Small tables with named rows and columns. After each table, cells are looked up by row and column.

daded.csv
,raso,lov,porer,sogi,bes,gizuku,tolevu,totugu,soza
sibe,-15.248,-20.833,-4.356,47.063,1.551,-13.503,1.270,-29.710,-7.238
zorugov,-7.540,8.412,-28.548,3.765,6.551,-14.838,-2.775,-4.296,-8.894
turaz,-11.742,-4.383,-3.977,8.765,14.710,-8.214,0.053,-17.464,-11.797
fodo,-8.736,29.865,-17.518,-7.431,-17.952,-24.165,13.511,26.489,-14.257
dok,-17.587,-21.270,-12.663,51.187,-33.967,-6.308,-16.720,41.796,-10.093
fazav,-12.083,-7.913,-20.667,-45.707,-40.813,-23.865,-14.391,-32.392,1.509
dadi,-8.825,-0.347,-8.900,-14.799,-27.253,-26.098,-12.882,-12.710,-3.970
nevob,2.027,1.494,23.688,26.572,-76.841,-22.217,-21.541,3.442,-18.839
sozita,-9.718,10.718,-13.458,-13.936,25.529,-7.929,-24.136,6.467,-4.298

totugu of turaz = -17.464
porer of zorugov = -28.548
totugu of sozita = 6.467
lov of fazav = -7.913
bes of fodo = -17.952
soza of dok = -10.093
sogi of fazav = -45.707
lov of zorugov = 8.412
soza of fodo = -14.257
bes of fazav = -40.813
totugu of sibe = -29.710
raso of dadi = -8.825
totugu of dok = 41.796
sogi of zorugov = 3.765
gizuku of fodo = -24.165
porer of dok = -12.663
tolevu of fazav = -14.391
soza of zorugov = -8.894
totugu of nevob = 3.442
lov of dok = -21.270

Table gaba
|  | garog | domog | niba | fufire | ral | nibenal | tagota | gugi |
|---|---|---|---|---|---|---|---|---|
| fezukev | 108 | 109 | 112 | 146 | 123 | 96 | 113 | 123 |
| todi | 110 | 110 | 121 | 85 | 84 | 71 | 116 | 122 |
| vufudun | 60 | 139 | 101 | 70 | 54 | 108 | 142 | 7 |
| tak | 91 | 151 | 36 | 44 | 145 | 125 | 116 | 133 |
| pirel | 99 | 88 | 101 | 98 | 97 | 99 | 104 | 90 |
| nevar | 110 | 92 | 99 | 92 | 91 | 89 | 105 | 112 |
| meb | 95 | 104 | 103 | 107 | 94 | 97 | 118 | 70 |
| ded | 109 | 203 | 206 | 47 | 65 | 69 | 191 | 191 |
| nidor | 98 | 90 | 25 | 105 | 134 | 133 | 142 | 98 |
| tuko | 71 | 51 | 108 | 94 | 92 | 100 | 39 | 112 |
| kivu | 92 | 69 | 91 | 54 | 88 | 127 | 161 | 72 |
| revu | 94 | 122 | 98 | 97 | 98 | 120 | 98 | 91 |
| daz | 104 | 98 | 111 | 104 | 101 | 106 | 93 | 113 |
| mabin | 90 | 95 | 95 | 94 | 93 | 108 | 94 | 94 |

gugi of daz = 113
niba of ded = 206
domog of ded = 203
niba of tuko = 108
domog of pirel = 88
domog of daz = 98
gugi of ded = 191
ral of kivu = 88
gugi of revu = 91
fufire of mabin = 94
garog of ded = 109
domog of tak = 151
niba of daz = 111
garog of fezukev = 108
niba of todi = 121
fufire of tak = 44
nibenal of ded = 69
ral of mabin = 93

Table mabom
         par  mez  roleri  semiv  fatogat  muniz
rari     164  178     185    200      170    158
lak      157  172     174    178      177    153
lunol    213  171     180    172      185    193
sas      149  146     134    102      151    168
bifur    178  127     174    149      120    150
dopi     157  175     179    186      163    153
sodi     145  167     177    175      137    117
vup      112   91     128     78       60     70
topep    189  166     171    171      190    195
lere     154  141     155    155      193    170
seretim  236  138     192    171      137    191

What is the par of sodi in mabom? 145
What is the muniz of sas in mabom? 168
What is the muniz of lere in mabom? 170
What is the roleri of sodi in mabom? 177
What is the fatogat of dopi in mabom? 163
What is the fatogat of sodi in mabom? 137
What is the par of sas in mabom? 149
What is the par of dopi in mabom? 157

taz.csv
,gega,pip,ved
kesodu,18,57,25
toz,37,56,56
botuv,24,66,77
durega,3,44,76
nibi,18,69,30

gega of nibi is 18
ved of nibi is 30
pip of kesodu is 57
gega of durega is 3
gega of toz is 37
pip of durega is 44
ved of botuv is 77
pip of toz is 56

zazulo =
,bep,teb,zifede
rugasub,158,149,25
fuli,134,127,102
beke,141,102,92
tel,128,137,100
dap,138,146,166
bafupo,154,194,138
fulu,178,145,42
riret,145,108,110
pozelu,116,147,160
tuv,131,135,168
lifama,133,212,114

pozelu, bep -> 116
tuv, zifede -> 168
rugasub, teb -> 149
fuli, teb -> 127
rugasub, zifede -> 25
fuli, bep -> 134
Row with the largest zifede: tuv

kenek =
	gubef	zuzevu	tupo	gagez	taki	pera	nofoza	nomaku	magig
kobebev	144	154	145	145	151	141	141	146	144
semodav	170	141	162	40	151	171	129	197	205
gaserep	159	144	127	148	160	160	163	136	140
domep	130	129	163	175	119	175	166	174	151

gaserep, pera -> 160
kobebev, tupo -> 145
kobebev, pera -> 141
kobebev, gubef -> 144
domep, tupo -> 163
semodav, nofoza -> 129
gaserep, nofoza -> 163
kobebev, nomaku -> 146
kobebev, zuzevu -> 154
gaserep, nomaku -> 136
domep, gagez -> 175
semodav, gubef -> 170
gaserep, gagez -> 148
gaserep, magig -> 140
semodav, zuzevu -> 141

revu:
,kizilu,mareno,beteten,mis
bopupib,2.90,2.12,6.15,6.07
nokufe,8.52,8.87,6.92,6.88
kad,4.83,4.37,6.43,6.33
dival,8.53,8.88,6.91,6.76
sed,8.48,8.90,6.94,6.95
nipo,4.79,4.35,6.39,6.38
sobomob,2.93,2.24,6.17,6.22
paka,6.59,6.68,6.71,6.63

What is the beteten of sobomob in revu? 6.17
What is the mis of sed in revu? 6.95
What is the beteten of bopupib in revu? 6.15
What is the kizilu of nipo in revu? 4.79
What is the mareno of sed in revu? 8.90
What is the beteten of nipo in revu? 6.39
What is the mareno of bopupib in revu? 2.12
What is the kizilu of sobomob in revu? 2.93
What is the mis of dival in revu? 6.76
What is the mareno of nipo in revu? 4.35
What is the mis of kad in revu? 6.33
What is the mis of paka in revu? 6.63
What is the kizilu of kad in revu? 4.83
What is the mareno of nokufe in revu? 8.87
What is the kizilu of dival in revu? 8.53
What is the mareno of dival in revu? 8.88
What is the mareno of sobomob in revu? 2.24

vamev =
,nada,kek,kefibud,mabu,fufutu,muzam,zulo
mit,52.12,-14.74,16.66,-89.97,-40.20,-57.10,27.24
pifut,-46.12,-38.65,-48.15,-48.49,-35.53,-55.49,-43.47
nusoli,-42.19,-34.09,-55.50,-32.26,-10.94,-41.05,-28.68
maz,-45.15,-51.38,-34.55,-47.19,-48.56,-45.15,-47.46
tig,-46.47,-29.98,-43.97,-37.86,-24.57,-48.30,-26.60

mit, fufutu: -40.20
pifut, nada: -46.12
pifut, mabu: -48.49
pifut, muzam: -55.49
nusoli, fufutu: -10.94
nusoli, zulo: -28.68
mit, nada: 52.12
tig, zulo: -26.60
maz, muzam: -45.15
mit, zulo: 27.24
pifut, fufutu: -35.53
nusoli, kefibud: -55.50
nusoli, kek: -34.09
tig, nada: -46.47
nusoli, muzam: -41.05
mit, muzam: -57.10
Row with the largest nada: mit

